Here is a tiny trained network, its code and every weight. The questions are about switching its units off for an input and a target symbol, where a switched-off unit gives its printed mean instead of its output.

import numpy as np


def w(rows, s, z=0):
    codes = np.array(rows[::2]) - 128.0
    scale = np.full(codes.shape[1], s)
    scale[-1] = z or s
    return codes * scale


def f(y):
    return y / 2 * (1 + np.tanh(0.7978845608 * (y + 0.044715 * y**3)))


def softmax(a):
    e = np.exp(a - a.max(-1, keepdims=True))
    return e / e.sum(-1, keepdims=True)


def log_softmax(a):
    a = a - a.max(-1, keepdims=True)
    return a - np.log(np.exp(a).sum(-1, keepdims=True))


def net(x, mask):
    ids = ['αβδεξπστφψω'.index(c) for c in x.split()]
    T = len(ids)
    res = E[ids] + P[:T]
    r = res
    for j in range(2):
        rows = slice(3 * j, 3 * j + 3)
        q, k, v = (r @ M[0][rows].T for M in (Q, K, V))
        z = softmax(np.where(np.tri(T) > 0, q @ k.T / 3**0.5, -1e9)) @ v
        o = O[0][rows]
        res = res + np.where(mask[j], z, o[:, -1]) @ o[:, :-1]
    y = f(res @ A[0][:, :-1].T + A[0][:, -1])
    res = res + np.where(mask[2:14], y, B[0][:, -1]) @ B[0][:, :-1]
    return log_softmax(res[-1] @ U[:, :-1].T + U[:, -1])


Q, K, V, O, A, B = {}, {}, {}, {}, {}, {}
E = w([
[94,126,120],'α',
[139,132,109],'β',
[197,186,160],'δ',
[126,127,137],'ε',
[159,101,126],'ξ',
[70,125,161],'π',
[169,146,124],'σ',
[131,83,252],'τ',
[116,83,195],'φ',
[173,176,115],'ψ',
[118,113,152],'ω',
],0.017)
P = w([
[61,115,80],'0',
[189,219,254],'1',
[51,92,71],'2',
[229,90,113],'3',
[185,181,232],'4',
[42,91,66],'5',
],0.006)
Q[0] = w([
[49,184,129],'h1',
[93,74,115],'h1',
[40,41,251],'h1',
[94,181,57],'h2',
[90,104,154],'h2',
[165,207,95],'h2',
],0.018)
K[0] = w([
[121,155,212],'h1',
[174,103,156],'h1',
[74,4,186],'h1',
[129,186,59],'h2',
[118,87,113],'h2',
[191,183,152],'h2',
],0.02)
V[0] = w([
[97,136,142],'h1',
[170,3,86],'h1',
[177,80,107],'h1',
[181,135,136],'h2',
[94,154,41],'h2',
[192,112,80],'h2',
],0.0068)
O[0] = w([
[82,133,111,136],'h1',
[200,4,135,123],'h1',
[177,90,160,127],'h1',
[216,161,70,142],'h2',
[12,70,57,5],'h2',
[159,176,27,77],'h2',
],0.0044,0.0032)
A[0] = w([
[180,175,74,2],'n1',
[118,147,125,175],'n2',
[110,170,100,200],'n3',
[29,80,29,64],'n4',
[116,135,132,204],'n5',
[102,59,92,201],'n6',
[191,111,140,108],'n7',
[76,76,155,143],'n8',
[128,137,3,139],'n9',
[133,204,193,154],'n10',
[139,111,102,98],'n11',
[192,163,98,191],'n12',
],0.014,0.0046)
B[0] = w([
[82,82,62,142],'n1',
[134,119,143,143],'n2',
[133,101,160,152],'n3',
[132,251,122,180],'n4',
[131,123,149,161],'n5',
[37,138,38,177],'n6',
[84,81,112,196],'n7',
[138,38,175,186],'n8',
[219,88,89,149],'n9',
[144,166,110,254],'n10',
[107,158,100,118],'n11',
[141,128,183,206],'n12',
],0.029,0.0066)
U = w([
[100,215,91,2],'α',
[194,162,50,47],'β',
[189,213,210,173],'δ',
[95,151,138,182],'ε',
[97,76,14,173],'ξ',
[2,149,191,28],'π',
[174,102,96,145],'σ',
[124,106,232,149],'τ',
[71,63,138,26],'φ',
[210,73,75,84],'ψ',
[51,119,139,145],'ω',
],0.008,0.0045)

Each question gives the input, a string of symbols that net reads in full, and the target symbol t.
The units are the heads (3 rows each of Q, K, V and O) and the neurons (one row each of A and B). Each row of codes is followed by its name. A weight is (code - 128) times the scale printed after its matrix; where a second scale follows, it is the last column's (O, A, B and U).
mask holds one flag per unit, heads first, then neurons. A switched-off unit (its flag False) gives its mean, the last column of its rows in O or B, instead of its output. The means were averaged over made-up inputs and are rounded, as every weight is.
A unit's drop is (log p(t) with every unit on - log p(t) with that unit switched off) / (log p(t) with every unit on - log p(t) with every unit switched off).
The circuit of an input: a set's keep is (log p(t) with only the set's units on - log p(t) with every unit switched off) / (log p(t) with every unit on - log p(t) with every unit switched off). Starting from the 12 units with the biggest drops (on a tie, the unit counted first), units are removed one at a time, each time the one whose removal leaves the highest keep (on an exact tie, the one counted first), for as long as the keep stays at least 0.8.
units of the circuit, in order: the units of the circuit, biggest drop first
most important unit: the unit with the biggest drop
k most important neurons: the k neurons with the biggest drops, biggest first
heads that matter: for each layer, one digit per head in row order, 1 if its drop is at least 0.15 and else 0, layers parted by /
drop of u: that unit's drop, to one decimal
input α τ π τ β, target δ: heads that matter : 00
input δ π ψ β, target ψ: most important neuron : (n9)
input τ ψ ξ ξ β, target δ: units of the circuit, in order : (n6; n8)
input τ α β ψ ε, target δ: heads that matter : 00
input α τ π, target π: 3 most important neurons : (n8; n4; n6)
input π π ξ ξ τ ξ, target ξ: units of the circuit, in order : (n6; h1)
input ξ ψ δ ξ π, target δ: 2 most important neurons : (n6; n7)
input α ψ τ ξ τ φ, target φ: 3 most important neurons : (n8; n4; n6)
input τ τ ω ξ, target τ: units of the circuit, in order : (n12; n10)
input π ξ δ φ α, target δ: 2 most important neurons : (n6; n7)
input τ σ π ξ ω, target δ: 4 most important neurons : (n6; n10; n1; n8)
input ξ ψ δ τ π, target δ: 3 most important neurons : (n6; n10; n7)
input α δ β, target β: 4 most important neurons : (n9; n4; n12; n8)
input τ τ τ ξ τ π, target π: most important unit : n4
input ξ ω α ε ξ ψ, target ψ: 2 most important neurons : (n9; n4)
input α δ ξ ψ, target ψ: 4 most important neurons : (n1; n12; n6; n9)
input τ δ β, target β: drop of n8 : 0.3
input ξ δ α, target α: drop of h2 : 0.3
input τ ξ β ω α, target δ: drop of n7 : 0.5
input δ α τ ψ ε, target δ: most important unit : n6
